Here is a tiny trained network, its code and every weight. The questions are about switching its units off for an input and a class, where a switched-off unit gives its printed mean instead of its output.

import numpy as np


def w(rows, s, z=0):
    codes = np.array(rows[::2]) - 128.0
    scale = np.full(codes.shape[1], s)
    scale[-1] = z or s
    return codes * scale


def norm(h):
    return h / np.sqrt((h * h).mean(-1, keepdims=True) + 1e-5)


def f(y):
    return y / 2 * (1 + np.tanh(0.7978845608 * (y + 0.044715 * y**3)))


def log_softmax(a):
    a = a - a.max(-1, keepdims=True)
    return a - np.log(np.exp(a).sum(-1, keepdims=True))


def net(x, mask):
    res = np.array(x, float).reshape(1, 7) / 4 @ E
    u = 0
    for l in range(2):
        y = f(norm(res) @ A[l][:, :-1].T + A[l][:, -1])
        res = res + np.where(mask[u : u + 8], y, B[l][:, -1]) @ B[l][:, :-1]
        u += 8
    return log_softmax(norm(res)[-1] @ U[:, :-1].T + U[:, -1])


A, B = {}, {}
E = w([
[188,101,126,252,181,150,113,85],'x0',
[99,38,155,129,84,80,225,103],'x1',
[34,55,176,210,165,114,189,2],'x2',
[90,162,126,130,155,39,156,178],'x3',
[100,116,225,144,94,103,108,96],'x4',
[111,170,150,20,135,65,110,93],'x5',
[171,122,183,183,178,104,188,121],'x6',
],0.0068)
A[0] = w([
[148,156,101,58,203,93,98,148,46],'L0N0',
[119,64,214,139,151,111,185,59,130],'L0N1',
[131,121,118,209,146,117,155,165,141],'L0N2',
[135,66,158,160,150,94,136,127,53],'L0N3',
[151,91,187,191,62,106,105,1,5],'L0N4',
[114,44,179,176,126,74,115,89,104],'L0N5',
[90,149,138,125,163,113,98,161,59],'L0N6',
[211,68,81,135,120,148,63,98,88],'L0N7',
],0.0086,0.0023)
B[0] = w([
[201,157,167,117,159,61,155,94,175],'L0N0',
[93,213,131,157,79,151,155,254,254],'L0N1',
[92,151,103,128,163,186,135,216,177],'L0N2',
[90,203,154,99,91,144,206,136,158],'L0N3',
[99,180,153,136,79,116,184,150,219],'L0N4',
[79,181,161,167,107,136,214,141,214],'L0N5',
[181,152,108,142,144,37,178,177,130],'L0N6',
[91,97,148,70,136,156,88,63,180],'L0N7',
],0.0093,0.0059)
A[1] = w([
[65,92,131,191,87,85,157,121,142],'L1N0',
[161,102,119,119,171,227,110,163,186],'L1N1',
[59,83,162,21,52,97,172,139,208],'L1N2',
[92,104,254,122,104,163,156,57,85],'L1N3',
[156,173,154,36,129,79,64,146,254],'L1N4',
[121,165,151,176,22,99,135,44,135],'L1N5',
[163,105,57,113,192,84,73,218,131],'L1N6',
[130,82,100,183,93,190,146,96,63],'L1N7',
],0.0093,0.0041)
B[1] = w([
[173,230,161,120,180,153,151,185,185],'L1N0',
[82,128,155,157,46,134,67,122,177],'L1N1',
[116,130,102,144,109,220,77,77,254],'L1N2',
[105,145,110,185,178,122,142,161,169],'L1N3',
[155,34,127,159,75,110,48,77,247],'L1N4',
[172,157,108,161,179,193,154,165,172],'L1N5',
[96,150,109,166,195,157,171,121,182],'L1N6',
[181,106,57,2,182,36,134,85,144],'L1N7',
],0.0094,0.0086)
U = w([
[38,201,170,187,148,198,224,163,164],'0',
[195,126,181,78,158,5,166,93,3],'1',
[134,64,129,130,101,138,22,41,218],'2',
],0.011,0.0051)

Each question gives the input, the list of numbers given to net, and the class t.
The units are the neurons (one row each of A and B). Each row of codes is followed by its name. A weight is (code - 128) times the scale printed after its matrix; where a second scale follows, it is the last column's (A, B and U).
mask holds one flag per neuron, layer by layer. A switched-off neuron (its flag False) gives its mean, the last column of its row in B, instead of its output. The means were averaged over made-up inputs and are rounded, as every weight is.
A unit's drop is (log p(t) with every unit on - log p(t) with that unit switched off) / (log p(t) with every unit on - log p(t) with every unit switched off).
The circuit of an input: a set's keep is (log p(t) with only the set's units on - log p(t) with every unit switched off) / (log p(t) with every unit on - log p(t) with every unit switched off). Starting from the 12 units with the biggest drops (on a tie, the unit counted first), units are removed one at a time, each time the one whose removal leaves the highest keep (on an exact tie, the one counted first), for as long as the keep stays at least 0.8.
units of the circuit, in order: the units of the circuit, biggest drop first
top k neurons: the k neurons with the biggest drops, biggest first
top k neurons in layer l: the k neurons of layer l with the biggest drops, biggest first
drop of u: that unit's drop, to one decimal
input [-4,-5,-4,0,-5,0,7], class 1: units of the circuit, in order -> [L0N0; L1N2]
input [-3,6,-6,7,-5,7,-2], class 2: units of the circuit, in order -> [L1N4; L1N2]
input [-2,-6,-2,6,0,7,6], class 1: units of the circuit, in order -> [L0N0]
input [6,5,-5,-4,-8,-6,6], class 2: units of the circuit, in order -> [L0N1; L1N7]
input [-5,-7,-2,8,0,6,4], class 1: top 3 neurons in layer 0 -> [L0N0; L0N6; L0N7]
input [-1,-5,-4,4,-3,0,0], class 1: top 3 neurons -> [L0N0; L1N2; L0N6]
input [0,2,-7,8,4,-2,4], class 1: top 2 neurons -> [L1N2; L0N1]
input [-2,0,-3,-8,2,-4,6], class 2: top 2 neurons -> [L0N5; L1N7]
input [-5,-6,7,7,-3,5,3], class 1: top 3 neurons in layer 0 -> [L0N6; L0N0; L0N7]
input [6,-7,-8,8,-6,-7,-8], class 2: top 2 neurons in layer 0 -> [L0N1; L0N5]
input [-4,6,-6,6,-2,-3,3], class 2: top 2 neurons in layer 1 -> [L1N4; L1N0]
input [5,4,0,-3,-3,0,-7], class 2: drop of L0N7 -> 0.2
